Each row is followed by its class.
[ 76  94  28 -41 -18  35   9  22   8   0 -37 -53  44   1 -11  26 -29 -20
 -72  14 -32   1 -42  30  34  10  -2  16  25  34 -48  15  14  25 -24   6
 -51   0]
tave
[ 45  15  17  23 -47 -41 -16 -65  42  14 -15 -19  25  40  11  18  46  -1
 -22 -69 -18   1 -27 -16 -17  11  42  -9 -32  28 -25  98  35  15  65  69
  11  -6]
Tul
[ 59  31  12  17 -46 -48  -7 -53  50  14 -20 -13  45  50   8  11  57 -32
 -20 -68 -38 -17 -11 -10  -9   9  32  -6 -35  22 -11  92  37  24  60  76
   7   0]
zegiz
[ -7 -14 -75 -58  10 -70  16 -63  18  -1 -59  43 -41  -4  15 -25  17 -52
  68  30 -13  61   0  -9 -38  57  -4 -66 -48 -68  75  -3  12  58  46 -26
 -20  51]
mupel
[ 29  23 -11  20 -53 -57 -28 -52  81  -6  -6 -29  33  25  21   9  40  -9
  -8 -82  -1  -7  13 -12 -16   9  44  -2 -24  13   1  72  25  30  69  62
  42  -8]
resa
[-11 -12 -69 -45   1 -66  21 -50  26  -4 -61  37 -42   9  16 -17  21 -36
  63  29 -21  51   1  -6 -28  57  -2 -71 -49 -65  67  -7  16  46  47 -26
 -22  42]
zegiz
[-35 -56  32 -20  23 -12  26   5  53  35 -15 -21 -21  29  26   6  54  15
  -3 -54 -36  35 -37  39 -15  27  11 -71 -21  -8 -47  20   6  -1 -37  52
 -34 -43]
resa
[-32 -55  13 -17  17 -23  38 -24  52  40 -26 -22 -14  40  37   9  62   7
  -6 -49 -40   6 -31  33 -38  20   1 -59 -26 -25 -48  22   6  14 -39  52
 -32 -52]
bidub
[-34 -66  28 -29  33  -2  35   8  55  28 -28 -34 -18  35  37  14  41  33
  17 -43 -22  15 -41  40 -30  29  -2 -63 -36 -13 -51   6  12   8 -39  51
 -35 -60]
dekag
[ 76  91  39 -45 -28  35  18  13   3  -1 -40 -57  48   6 -11  37 -25 -10
 -62   9 -32  -2 -53  42  35  12  -9   6  19  26 -37  20  15  29 -24   0
 -53  12]
tave
[ 34  20  -6  26 -39 -54 -19 -37  69 -10 -20 -28  40  28  12   6  38  -6
 -11 -72  -1  -3  -5 -18 -18  21  39  -3 -34  22 -13  68  44  21  76  50
  24   9]
tave
[  1 -23 -79 -50  11 -73  15 -56   7  -6 -51  29 -33 -14  23 -25   1 -47
  73  35  -8  51   6  -5 -39  55 -12 -63 -53 -71  73 -15  16  52  51 -46
 -26  62]
tave
[ 54  24  11  15 -53 -47 -17 -56  39   6 -17 -24  34  37  16  16  37  -3
 -16 -65 -24  -1 -17 -17 -14  26  37  -4 -40  18 -13  96  30  18  68  62
   7   3]
Tul
[-24 -52  22 -31  28 -14  34  -3  65  35 -33  -8 -18  48  29  19  48  26
 -15 -48 -40  39 -51  30 -24  31  15 -66 -20 -17 -49  23  14  11 -15  65
 -44 -41]
mupel
[-27 -54  20   6  18 -26  36  -3  80  37 -16 -24 -18  33  44   5  67  22
   4 -44 -29   9 -35  19 -41  46  13 -68 -27  -7 -60  29   5  17 -29  64
 -47 -61]
bidub
[-13 -21 -67 -20  18 -52   2 -79  38  -2 -49  19 -38  16  12 -32  17 -42
  44  26 -16  72  26 -21 -30  38  31 -79 -29 -45  51 -21  12  31  50 -42
  -9  38]
sute
[-23 -54  14 -13  21 -23  23   7  79  35 -17 -22  -8  31  39   5  62  21
   7 -50 -19   9 -40  35 -33  34   7 -57 -33 -11 -35  24  -4  13 -39  50
 -32 -57]
resa
[-35 -60  14 -12  29 -16  29  -8  65  39 -17 -14 -19  35  34   9  56  25
  -5 -57 -33  29 -42  29 -34  37  16 -60 -29  -8 -49  26  26  10 -21  63
 -45 -39]
tave
[ -3 -17 -76 -61   8 -73   9 -69  26   3 -54  30 -32  -8  17 -10  -1 -37
  80  30  -4  43  14 -10 -41  61  -6 -65 -52 -61  76 -13  14  49  51 -44
 -18  39]
dekag
[-31 -51  31   2  14 -30  41  -6  66  36 -17 -20 -24  41  41   9  72  26
   4 -45 -33   9 -46  23 -48  33   9 -68 -26  -4 -55  28  12   7 -28  60
 -43 -57]
bidub
[ 49  31   8  11 -45 -44 -17 -53  52   6 -19 -25  40  44  10  17  44 -15
 -24 -65 -35  -4  -8  -5 -11  12  35  -6 -27  12  -6  86  37  30  70  72
  16  -4]
zegiz
[ 23  23  -3  11 -33 -42 -24 -63  67   0 -18 -42  25  36  11  13  27  -9
 -11 -77  -2  -7  10 -12 -23   8  38  -9 -22  19   2  63  37  24  63  57
  40 -18]
dekag
[ 45  33   5   8 -37 -53 -22 -53  59   2 -10 -26  42  19  13   9  48 -20
 -11 -79 -17  -3  -7   1 -12  11  34  -1 -33  23  -7  79  28  25  50  51
  18  -1]
resa
[ -19    7   45   26  -61   52   14   24  -18   15   65  -30  -23    7
    2  -44   20  -22  -57  -17   21    0   58  -23  -26  -47   30  -13
   94   34   33  -26  -41   10  -27   57   38 -102]
resa
[ 52  41  10  -5 -35 -50 -20 -69  61   8 -18 -24  38  33  15  14  48 -25
  -6 -77 -31 -11 -15  -3 -26  22  32  -4 -37  30 -16  84  45  29  60  61
   6 -13]
dekag
[-17 -58  32   4  13 -22  28   6  57  29 -20 -36 -13  40  29  -4  52  12
 -12 -50 -25  24 -45  28 -41  42   6 -62 -34  14 -61  26   9  -3 -25  47
 -41 -42]
tave
[ 66  92  38 -44 -22  41  12  24   2  -4 -39 -59  34   4 -15  25 -30 -20
 -68  12 -42   5 -49  34  31  14   2   7  25  28 -44  20  12  16 -27  -6
 -53   7]
tave
[ 59  84  42 -45 -43  34  20   4   5  10 -31 -50  49  16 -21  45 -10  -7
 -73  -1 -10 -10 -55  23  27  11  -4   6  28   0 -36  25  -3  34  -8  -6
 -37  -3]
tave
[ -24   11   55   31  -67   65   25   14  -14   17   58  -51  -17   16
  -10  -42   -2  -18  -61  -10   34   -2   57  -28  -35  -41   36   -6
   93   18   31  -26  -49    7  -25   55   53 -112]
dekag
[  -2   10   42   30  -68   57   20   20  -20   18   53  -34  -14   25
   -8  -38    2  -27  -75   -8   37    9   61  -38  -28  -49   41    2
   99   25   31  -28  -51    7  -20   69   49 -114]
mupel
[ 71  99  38 -45 -24  37  18  25  -4  -6 -40 -59  41   7 -14  28 -22 -14
 -59  15 -34   1 -53  34  38  11  -9   5  23  21 -39  19  13  26 -20   1
 -50  16]
tave
[ -23    0   39   32  -62   48   20    9  -20   23   64  -35  -16   12
  -12  -34   14  -11  -74  -15   28    1   57  -37  -28  -40   50   -7
   98   12   33  -26  -37    3  -16   61   38 -104]
fuvod
[ 12   1  19   2 -94  68  -2   5 -23  20  55 -27 -17  12  -8 -47 -15 -38
 -78  -2  -2 -13  85 -22 -34 -38  37  -7  96 -20  38   6 -62  29 -12  47
  50 -97]
sute
[ 27  14 -14  14 -45 -53 -19 -59  57  -4 -20 -32  28  29  18   1  40 -13
  -7 -76   1  -3  11 -18 -20  10  38   6 -32  11  11  72  39  34  64  67
  39  -3]
tave
[-15 -11 -86 -45  15 -71   9 -57  15   1 -48  46 -31  -8   7 -10   5 -34
  62  34 -20  46   9 -10 -20  50   3 -63 -44 -87  79  -8  24  48  57 -35
 -23  61]
fuvod
[ 79  99  26 -51 -33  36   6   1   6  10 -32 -51  34   5 -11  39 -25  -1
 -79  14 -35  -7 -53  35  38  13   3   7  34  13 -45  35  -1  16 -25  10
 -43   2]
Tul
[   6   10   16   -8  -83   63   -2   -8  -18   19   43  -23  -22   13
  -11  -46   -1  -47  -82  -25   10   -4   73  -17  -34  -31   28    4
   89    2   29    2  -58   34  -21   55   58 -106]
mupel
[-25 -52  23  -7  15 -20  34  -1  75  40 -22 -16 -17  38  36   5  65  24
  -8 -46 -38   8 -41  23 -42  37  13 -62 -18   3 -59  29   6   9 -32  60
 -42 -64]
bidub
[ 47  31  16  17 -46 -47 -18 -55  58   8 -13 -17  35  53  11  21  56 -10
 -26 -72 -33  -6 -15 -11 -19  19  31 -10 -31  30 -16  87  42  31  74  73
  10  -8]
zegiz
[ 76  92  40 -52 -37  42  23  14   9   3 -35 -54  32   3 -10  39 -26  10
 -75  20 -33  -6 -65  26  21   9   6  -1  35  31 -41  23   5  24 -21   4
 -56   0]
Tul
[ 56  85  40 -42 -51  35  16   9  23   9 -29 -39  24  11 -20  51 -16   1
 -70  13 -19  -5 -58  20  21  14   4  -7  27 -16 -44  40 -15  42  -7  -1
 -46  -3]
sute
[ 85 107  43 -36 -24  27   1  23   4   0 -34 -56  38  11 -24  40 -21  -9
 -87  21 -31 -11 -61  25  40   0   2  12  39  31 -52  18   3   8 -14  -3
 -48 -11]
fuvod
[-32  -3 -63 -19  20 -58   0 -88  49  -4 -51  21 -34   4  12 -29  25 -49
  51   5 -10  70  18 -11 -22  53  29 -70 -26 -36  37 -19  23  24  55 -38
  -8  21]
dekag
[  -6   11   41   28  -63   54   19   26  -18   16   49  -48  -25   22
   -4  -39   -2  -34  -76    4   38    4   59  -41  -31  -50   29    0
   98   40   29  -38  -51   11  -30   70   45 -109]
mupel
[-36 -53  29  -4  17 -25  25  -1  57  38  -5 -15 -31  39  33  -3  64   6
  -5 -51 -29  29 -38  36 -35  24   2 -69 -22   1 -37  17   2   5 -38  66
 -27 -52]
resa
[ -7  -3  43  31 -74  57  16   6 -38   9  62 -51 -19  16   2 -43   6 -23
 -53 -10  42   6  61 -26 -30 -42  31 -10  95   7  37 -36 -45  13 -11  50
  51 -98]
tave
[   2    6   18   -8  -79   60    1  -15  -25   25   51  -36   -6   11
   -5  -39  -13  -53  -59  -13   -2  -18   89   -9  -28  -39   29  -10
   90  -31   46   -1  -47   29  -10   47   56 -100]
dekag
[ 73 108  33 -48 -23  32   1  28   6  -1 -19 -49  38  -8 -14  36 -31 -16
 -61  11 -31  -7 -45  34  41   9  -8  16  29  22 -43  21  -4  20 -27  -2
 -45   9]
resa
[-18 -17 -60 -42   2 -70  24 -55  23  -1 -57  46 -34  -4  22 -29  31 -40
  75  23 -22  36   5 -16 -31  69  -3 -69 -47 -72  59   3  10  50  41 -39
 -28  40]
bidub
[-36 -14 -65 -24  19 -52  -1 -63  32  -8 -43  28 -40  -8   7 -36  22 -46
  59  17 -12  72  18   5 -21  46  11 -69 -34 -30  54 -28   9  21  24 -57
  -3  39]
resa
[-28 -67  22 -13  16 -10  34  -5  49  40 -20 -22 -16  57  34  19  55  19
   2 -45 -38  21 -29  29 -22  33   6 -73 -29 -26 -23  14   5  10 -25  63
 -38 -53]
zegiz
[-17 -13 -71 -27  24 -55  16 -80  23  -5 -58  31 -34   0  18 -33  21 -50
  61  20 -19  53  19  -8 -21  42  17 -72 -25 -49  55 -26  20  32  34 -50
 -17  35]
bidub
[ 41  38  -5   1 -51 -51 -26 -69  52  16 -14  -8  23  24  11  15  43 -14
 -32 -71 -35   0 -17 -12 -17  34  43  -4 -27   6  -3 106  35  28  64  66
   6   1]
Tul
[-15   2  39  36 -76  52  24  10 -28  13  57 -46 -17  17  -1 -42   5 -17
 -67 -21  35  11  58 -24 -30 -40  35  -5  92  12  28 -24 -40  11 -11  64
  46 -96]
tave
[ -8 -15 -72 -44  16 -87  15 -63  20   5 -54  47 -37  -7  12 -20  22 -34
  64  28  -8  47 -11 -22 -26  57  12 -60 -43 -78  80   2  17  41  59 -27
 -27  49]
fuvod
[-32 -25 -82 -33  15 -55  10 -75  22  -2 -54  28 -39  -7  13 -29  26 -34
  45  18 -19  65  10  -4 -32  45  19 -74 -34 -45  45 -15  20  20  39 -48
 -16  41]
Tul
[-15  -9 -72 -41   4 -66  22 -67  21   3 -55  45 -29  -8  22 -15  32 -33
  73  17 -13  35  15  -8 -28  58  -3 -62 -49 -68  61   1  19  58  35 -39
 -26  32]
bidub
[-29 -62  23 -22  18  -6  27   9  60  28 -31 -26 -21  45  35  16  51  30
   0 -37 -31  26 -37  28 -23  37  14 -68 -37 -43 -48  25  -1  14 -31  46
 -42 -54]
sute
[-16 -14 -72 -20  20 -58   2 -73  22  -4 -42  23 -32  -1   1 -24  18 -33
  46  26   5  55  24 -23 -27  43  25 -61 -33 -40  49 -30  22  20  43 -61
  -9  31]
fuvod
[ 78  95  37 -48 -31  32  20  23   7   4 -39 -52  34  21 -10  41 -18 -15
 -58  25 -41 -14 -52  25  34   9  -9   5  20  18 -30  19  -1  27 -23  13
 -54  -3]
zegiz
[ 67  97  48 -37 -35  31  15   1   3  13 -20 -46  38  12 -27  46  -7  -2
 -84   3 -13 -24 -57  11  28  12   2  14  30   3 -47  31 -13  25 -16 -12
 -48 -14]
fuvod
[-22 -53  13   4  24 -33  24 -26  64  45 -23 -29 -16  53  29  11  69  16
 -16 -52 -28  15 -38  21 -34  28  22 -65 -30 -10 -49  33  15   5 -19  62
 -39 -58]
fuvod
[-27 -48  23 -18  26 -10  41   9  54  32 -24 -21 -14  27  41   9  53  24
  13 -41 -32  10 -35  24 -11  40  13 -62 -17 -39 -36  20   1  11 -38  55
 -47 -53]
bidub
[ 71  89  43 -34 -33  32  22  17   7   9 -32 -58  34  19 -17  47 -18  -4
 -67  15  -5 -16 -54  17  34   6  -9   7  29  10 -21  15 -24  27 -22   4
 -39 -17]
zegiz
[ 20  28  -5  20 -33 -52 -21 -56  79  -2 -19 -37  27  34  15  10  47  -7
  -3 -82   2 -13   4 -16 -18  13  39  -5 -32  20 -16  72  38  19  62  61
  36 -21]
dekag
[ 53  90  26 -37 -46  35  22  -7  15  12 -22 -42  35   1 -12  61  -6  31
 -70  -3 -12  -9 -63  21  20  17   5   1  24 -10 -56  50  -6  40   6  -2
 -52  -1]
Tul
[ -11   12   58   30  -62   50   26   35  -14   13   59  -53  -16    7
   -7  -46   -6  -19  -64   -6   36   -2   53  -35  -36  -30   36  -15
   98   29   22  -32  -42   -3  -16   56   38 -105]
dekag
[ 18   9  23   6 -92  61   5  -5 -40  22  53 -41 -20  12  -2 -38 -17 -24
 -78  -6   5  -6  69 -20 -31 -35  39  -7  95 -10  39   9 -53  14 -10  49
  45 -96]
Tul
[ 39  27  -5  12 -35 -58 -18 -47  63  -6 -23 -34  17  43  19   4  23 -20
 -21 -54  -2  13   8 -28 -23   4  45  -5 -17  18   7  57  36  23  68  77
  36  -7]
mupel
[-27 -13 -68 -51   9 -68  19 -64  12   4 -48  59 -41  -6   5 -12  24 -16
  57  19 -13  49  -1 -22 -35  59   1 -56 -55 -67  62   2  29  58  56 -33
 -29  50]
fuvod
[ -11   15   47   36  -69   51   13   20  -11    9   62  -37  -20   13
   -1  -47    4  -25  -67  -11   33   -1   58  -23  -21  -46   35   -8
  103   21   36  -31  -55    4  -22   48   52 -101]
resa
[  -8   -2   47   40  -68   46   27   20  -23   12   58  -50  -16   26
   -2  -45   10  -12  -69    4   37  -13   62  -46  -35  -50   40  -12
   97   22   36  -39  -41    4  -14   52   43 -106]
fuvod
[-23 -16 -54 -24  17 -51   9 -56  23  -5 -44  28 -37  -4  13 -50  24 -60
  52  12 -15  68  21  -6 -18  39  18 -68 -27 -30  58 -24   7  25  26 -37
  -9  27]
resa
[ -3 -10 -75 -55   6 -74  15 -53  30  -4 -66  52 -36   5  20 -19  20 -33
  66  30 -19  49  -6  -6 -42  56  -5 -60 -51 -56  66   5  19  51  52 -31
 -25  48]
mupel
[ 31  25  -7   5 -33 -57 -11 -58  49 -11 -32 -27  27  32  27   4  34 -21
 -10 -71 -20  -9   9 -11  -5  -1  38   1 -18  -6  14  58  38  24  52  59
  32 -13]
bidub
